Below are the code and all the weights of a small trained network. Each question names an input and a target symbol and asks about switching units off, where a switched-off unit gives its printed mean instead of its output.

import numpy as np


def w(rows, s, z=0):
    codes = np.array(rows[::2]) - 128.0
    scale = np.full(codes.shape[1], s)
    scale[-1] = z or s
    return codes * scale


def f(y):
    return np.maximum(y, 0)


def softmax(a):
    e = np.exp(a - a.max(-1, keepdims=True))
    return e / e.sum(-1, keepdims=True)


def log_softmax(a):
    a = a - a.max(-1, keepdims=True)
    return a - np.log(np.exp(a).sum(-1, keepdims=True))


def net(x, mask):
    ids = ['γδεξτω'.index(c) for c in x.split()]
    T = len(ids)
    res = E[ids] + P[:T]
    u = 0
    for l in range(2):
        r = res
        for j in range(3):
            rows = slice(4 * j, 4 * j + 4)
            q, k, v = (r @ M[l][rows].T for M in (Q, K, V))
            z = softmax(np.where(np.tri(T) > 0, q @ k.T / 4**0.5, -1e9)) @ v
            o = O[l][rows]
            res = res + np.where(mask[u + j], z, o[:, -1]) @ o[:, :-1]
        u += 3
        y = f(res @ A[l][:, :-1].T + A[l][:, -1])
        res = res + np.where(mask[u : u + 12], y, B[l][:, -1]) @ B[l][:, :-1]
        u += 12
    return log_softmax(res[-1] @ U[:, :-1].T + U[:, -1])


Q, K, V, O, A, B = {}, {}, {}, {}, {}, {}
E = w([
[134,94,224,25,54,62,251,161],'γ',
[161,161,93,138,163,131,177,150],'δ',
[108,196,136,166,162,120,61,94],'ε',
[167,176,166,94,61,143,111,129],'ξ',
[93,82,132,165,94,179,133,178],'τ',
[143,120,99,134,17,87,151,233],'ω',
],0.017)
P = w([
[69,197,74,185,57,226,192,88],'0',
[126,178,76,101,254,125,119,191],'1',
[166,132,108,131,224,117,112,175],'2',
[185,106,140,163,198,124,89,159],'3',
[202,89,174,203,167,139,78,144],'4',
[206,82,210,243,143,153,69,133],'5',
],0.0073)
Q[0] = w([
[57,76,64,55,87,137,128,105],'0.h0',
[126,181,139,116,132,152,109,64],'0.h0',
[105,97,123,106,161,151,84,107],'0.h0',
[56,58,133,129,102,113,132,41],'0.h0',
[95,206,141,116,152,117,139,157],'0.h1',
[128,115,158,110,172,76,93,111],'0.h1',
[125,221,65,94,106,94,119,95],'0.h1',
[172,130,151,185,152,115,104,124],'0.h1',
[140,96,118,104,98,106,147,195],'0.h2',
[165,134,188,121,100,106,97,135],'0.h2',
[137,41,167,111,76,114,255,169],'0.h2',
[175,216,104,160,157,131,103,104],'0.h2',
],0.0089)
K[0] = w([
[143,147,46,128,113,176,99,157],'0.h0',
[123,198,132,137,109,123,152,105],'0.h0',
[97,149,105,145,124,157,128,109],'0.h0',
[151,188,111,171,99,179,79,135],'0.h0',
[173,170,88,109,92,167,125,97],'0.h1',
[116,173,145,139,148,113,138,133],'0.h1',
[163,121,111,163,147,158,71,152],'0.h1',
[178,132,197,150,164,148,112,152],'0.h1',
[59,48,132,60,98,143,187,142],'0.h2',
[136,112,188,82,135,165,123,127],'0.h2',
[139,64,139,100,129,143,173,241],'0.h2',
[220,166,46,87,175,130,108,10],'0.h2',
],0.011)
V[0] = w([
[101,176,58,130,108,130,131,117],'0.h0',
[160,179,50,161,106,181,125,144],'0.h0',
[180,89,146,103,182,123,4,167],'0.h0',
[107,129,128,150,99,109,147,211],'0.h0',
[122,239,161,105,165,150,173,62],'0.h1',
[40,99,132,2,135,45,177,123],'0.h1',
[148,149,96,133,196,90,64,123],'0.h1',
[108,89,125,122,115,174,142,134],'0.h1',
[118,93,102,145,167,159,142,111],'0.h2',
[146,107,56,115,170,151,186,141],'0.h2',
[104,88,120,245,180,124,74,126],'0.h2',
[163,163,50,143,100,135,134,139],'0.h2',
],0.0089)
O[0] = w([
[157,201,208,112,104,176,107,205,111],'0.h0',
[140,219,137,79,141,218,110,166,123],'0.h0',
[174,29,164,130,184,220,133,175,3],'0.h0',
[65,124,107,85,150,80,88,109,249],'0.h0',
[171,127,115,102,75,193,253,112,168],'0.h1',
[14,150,207,164,101,190,165,197,106],'0.h1',
[212,100,123,196,53,145,149,118,31],'0.h1',
[71,106,109,80,132,94,116,126,127],'0.h1',
[74,76,168,79,54,73,94,93,63],'0.h2',
[182,134,184,169,76,154,83,118,118],'0.h2',
[67,161,158,29,118,100,114,193,8],'0.h2',
[142,141,233,139,174,164,75,91,160],'0.h2',
],0.0065,0.0059)
A[0] = w([
[93,129,197,106,75,160,176,90,8],'0.n0',
[148,85,67,131,92,98,206,229,88],'0.n1',
[24,25,200,71,122,132,173,155,142],'0.n2',
[157,134,186,25,2,66,119,121,215],'0.n3',
[120,132,155,54,141,144,135,125,19],'0.n4',
[188,123,223,152,146,164,168,103,20],'0.n5',
[46,123,122,136,94,121,141,55,3],'0.n6',
[56,96,131,134,111,54,93,229,53],'0.n7',
[126,138,90,139,144,147,123,53,46],'0.n8',
[191,86,103,158,167,143,87,119,123],'0.n9',
[116,84,86,207,243,175,160,181,79],'0.n10',
[109,133,181,162,47,203,88,120,111],'0.n11',
],0.008,0.0035)
B[0] = w([
[119,96,130,178,117,116,45,129,173],'0.n0',
[111,141,88,57,136,157,137,192,235],'0.n1',
[238,111,178,174,124,82,114,159,251],'0.n2',
[63,157,113,74,227,74,152,148,253],'0.n3',
[125,109,129,152,113,155,80,104,133],'0.n4',
[93,121,110,146,19,99,42,119,173],'0.n5',
[108,176,187,144,61,126,79,173,201],'0.n6',
[248,100,127,198,90,254,149,77,241],'0.n7',
[86,156,207,137,169,100,166,150,168],'0.n8',
[205,102,112,88,86,201,39,147,203],'0.n9',
[28,194,129,78,119,46,159,222,216],'0.n10',
[63,106,88,47,204,123,182,164,178],'0.n11',
],0.0067,0.0047)
Q[1] = w([
[116,17,72,149,192,211,95,88],'1.h0',
[135,51,123,152,160,77,115,89],'1.h0',
[83,52,95,185,95,157,126,60],'1.h0',
[141,133,107,214,150,54,90,138],'1.h0',
[183,158,166,215,127,133,97,53],'1.h1',
[74,224,107,122,168,100,125,197],'1.h1',
[157,170,207,127,103,168,128,71],'1.h1',
[114,157,95,40,183,125,179,145],'1.h1',
[72,184,172,36,154,113,124,169],'1.h2',
[190,143,62,86,175,88,111,97],'1.h2',
[103,142,112,255,56,102,100,118],'1.h2',
[128,144,171,177,60,137,122,102],'1.h2',
],0.009)
K[1] = w([
[80,139,121,147,83,79,138,140],'1.h0',
[135,126,147,251,95,105,112,156],'1.h0',
[65,97,132,195,111,69,179,89],'1.h0',
[178,57,135,159,120,124,147,180],'1.h0',
[86,187,156,130,143,146,144,123],'1.h1',
[216,137,184,104,195,45,127,138],'1.h1',
[130,219,105,123,147,183,124,80],'1.h1',
[156,103,120,105,184,121,117,150],'1.h1',
[52,174,104,145,130,105,174,142],'1.h2',
[139,169,76,130,44,132,58,106],'1.h2',
[190,86,116,202,88,141,145,181],'1.h2',
[145,97,141,168,121,77,128,128],'1.h2',
],0.011)
V[1] = w([
[159,109,137,104,146,102,137,137],'1.h0',
[181,121,118,122,159,43,148,6],'1.h0',
[75,118,161,191,121,158,175,147],'1.h0',
[128,129,2,154,112,181,131,174],'1.h0',
[88,142,135,98,145,55,156,104],'1.h1',
[153,149,144,129,115,152,145,166],'1.h1',
[63,120,72,111,117,158,138,65],'1.h1',
[158,112,135,107,101,117,96,87],'1.h1',
[100,171,89,78,95,81,159,81],'1.h2',
[135,154,83,198,120,152,120,105],'1.h2',
[147,119,127,92,141,87,199,172],'1.h2',
[166,108,85,135,82,82,119,133],'1.h2',
],0.0093)
O[1] = w([
[83,145,118,149,152,130,151,73,122],'1.h0',
[91,114,25,142,156,58,54,78,33],'1.h0',
[154,119,116,89,151,200,155,61,82],'1.h0',
[134,246,134,131,18,109,25,96,201],'1.h0',
[212,70,111,144,27,159,94,32,200],'1.h1',
[54,97,117,111,111,78,88,64,200],'1.h1',
[207,23,70,147,172,97,126,158,57],'1.h1',
[110,160,143,94,110,119,119,169,63],'1.h1',
[49,155,253,125,181,118,89,237,254],'1.h2',
[105,137,169,81,34,131,140,98,174],'1.h2',
[127,161,122,255,150,207,71,179,155],'1.h2',
[130,153,90,130,52,174,97,137,78],'1.h2',
],0.0053,0.0067)
A[1] = w([
[123,147,140,114,153,79,87,206,129],'1.n0',
[142,89,92,210,141,128,125,200,120],'1.n1',
[65,155,94,44,226,130,138,208,24],'1.n2',
[8,212,201,100,149,52,134,176,141],'1.n3',
[96,111,68,130,175,41,55,79,66],'1.n4',
[94,111,82,140,93,122,113,215,225],'1.n5',
[70,73,122,62,158,109,44,199,75],'1.n6',
[84,172,116,2,142,121,109,185,205],'1.n7',
[108,156,216,75,130,145,107,173,141],'1.n8',
[121,110,59,41,199,189,170,152,2],'1.n9',
[117,27,82,5,239,229,103,138,93],'1.n10',
[113,152,50,88,104,75,152,103,36],'1.n11',
],0.0079,0.0038)
B[1] = w([
[169,137,169,139,129,155,183,88,190],'1.n0',
[110,143,142,97,156,161,96,141,146],'1.n1',
[86,76,81,77,59,162,95,124,174],'1.n2',
[117,73,62,89,71,126,98,97,249],'1.n3',
[156,99,112,137,160,94,144,168,148],'1.n4',
[73,173,168,131,176,121,74,133,165],'1.n5',
[105,156,119,117,112,132,153,99,161],'1.n6',
[55,97,170,131,190,177,176,119,210],'1.n7',
[162,150,76,184,194,73,144,159,215],'1.n8',
[107,135,254,169,161,163,128,147,128],'1.n9',
[150,119,158,164,90,151,91,175,130],'1.n10',
[209,158,153,164,127,109,132,151,138],'1.n11',
],0.0094,0.019)
U = w([
[79,49,83,193,104,37,182,175,162],'γ',
[83,118,113,130,130,132,121,152,12],'δ',
[1,127,55,120,158,165,127,78,165],'ε',
[75,122,102,134,132,117,118,160,2],'ξ',
[94,190,248,162,230,150,119,125,213],'τ',
[119,91,77,117,45,160,45,165,111],'ω',
],0.0056,0.0054)

Each question gives the input, a string of symbols that net reads in full, and the target symbol t.
The units are the heads (4 rows each of Q, K, V and O) and the neurons (one row each of A and B). Each row of codes is followed by its name. A weight is (code - 128) times the scale printed after its matrix; where a second scale follows, it is the last column's (O, A, B and U).
mask holds one flag per unit, layer by layer, with each layer's heads first. A switched-off unit (its flag False) gives its mean, the last column of its rows in O or B, instead of its output. The means were averaged over made-up inputs and are rounded, as every weight is.
A unit's drop is (log p(t) with every unit on - log p(t) with that unit switched off) / (log p(t) with every unit on - log p(t) with every unit switched off).
The circuit of an input: a set's keep is (log p(t) with only the set's units on - log p(t) with every unit switched off) / (log p(t) with every unit on - log p(t) with every unit switched off). Starting from the 12 units with the biggest drops (on a tie, the unit counted first), units are removed one at a time, each time the one whose removal leaves the highest keep (on an exact tie, the one counted first), for as long as the keep stays at least 0.8.
units of the circuit, in order: the units of the circuit, biggest drop first
k most important neurons: the k neurons with the biggest drops, biggest first
top k neurons in layer l: the k neurons of layer l with the biggest drops, biggest first
drop of u: that unit's drop, to one decimal
input δ γ δ ξ, target γ: units of the circuit, in order	0.h0; 1.h0; 1.n4
input τ ε δ ε ε, target ω: units of the circuit, in order	0.h1; 0.n9
input ω δ ξ ω, target τ: 2 most important neurons	1.n3; 0.n7
input ξ ω ξ ξ ξ ε, target ε: 2 most important neurons	0.n7; 1.n3
input γ δ γ, target τ: units of the circuit, in order	0.h1; 1.h2
input γ ξ ε τ, target τ: 2 most important neurons	0.n2; 1.n3
input ε γ δ τ γ, target τ: units of the circuit, in order	0.h1; 1.n3; 1.h2; 0.n2
input δ ξ ξ γ ε, target γ: units of the circuit, in order	0.h0; 1.n4
input ξ ε τ ε τ, target τ: top 3 neurons in layer 1	1.n3; 1.n5; 1.n0
input δ γ δ ξ τ δ, target τ: 3 most important neurons	0.n2; 1.n3; 0.n10
input γ ξ ω ξ δ δ, target ω: 2 most important neurons	0.n7; 1.n7
input τ δ δ τ τ, target ω: 3 most important neurons	0.n7; 0.n10; 1.n7
input δ ε ω δ, target τ: top 3 neurons in layer 1	1.n2; 1.n3; 1.n0
input δ ξ τ ε ω, target ε: 3 most important neurons	0.n3; 0.n1; 1.n2
input ξ ε ε ε ε τ, target ε: most important neuron	1.n2
input ξ δ ξ δ ω, target ε: 2 most important neurons	0.n1; 1.n3
input ε ω γ ω ω ω, target ω: top 3 neurons in layer 1	1.n7; 1.n8; 1.n0
input δ ξ τ ξ, target τ: 3 most important neurons	1.n3; 0.n7; 1.n2
input τ ε δ δ ξ, target ε: top 2 neurons in layer 0	0.n3; 0.n11
input ξ ξ δ δ ω ω, target τ: most important neuron	0.n7
input ξ ξ ξ ε ε ξ, target ω: top 2 neurons in layer 0	0.n9; 0.n5
input τ τ τ, target ω: 2 most important neurons	0.n7; 0.n3
input δ γ ξ ξ δ, target γ: 2 most important neurons	1.n4; 1.n7
input ξ ξ ξ, target ω: top 2 neurons in layer 0	0.n3; 0.n5
input ε γ ω, target ω: top 2 neurons in layer 1	1.n7; 1.n8
input τ ω ξ, target ε: most important neuron	0.n7
input δ ε ξ ξ ε ε, target ω: 3 most important neurons	0.n3; 0.n9; 0.n10
input ε δ δ ε δ τ, target ε: top neuron in layer 0	0.n11
input ε γ ω ω ε δ, target ω: drop of 0.h0	0.6
input δ δ γ δ, target γ: drop of 0.h2	0.4
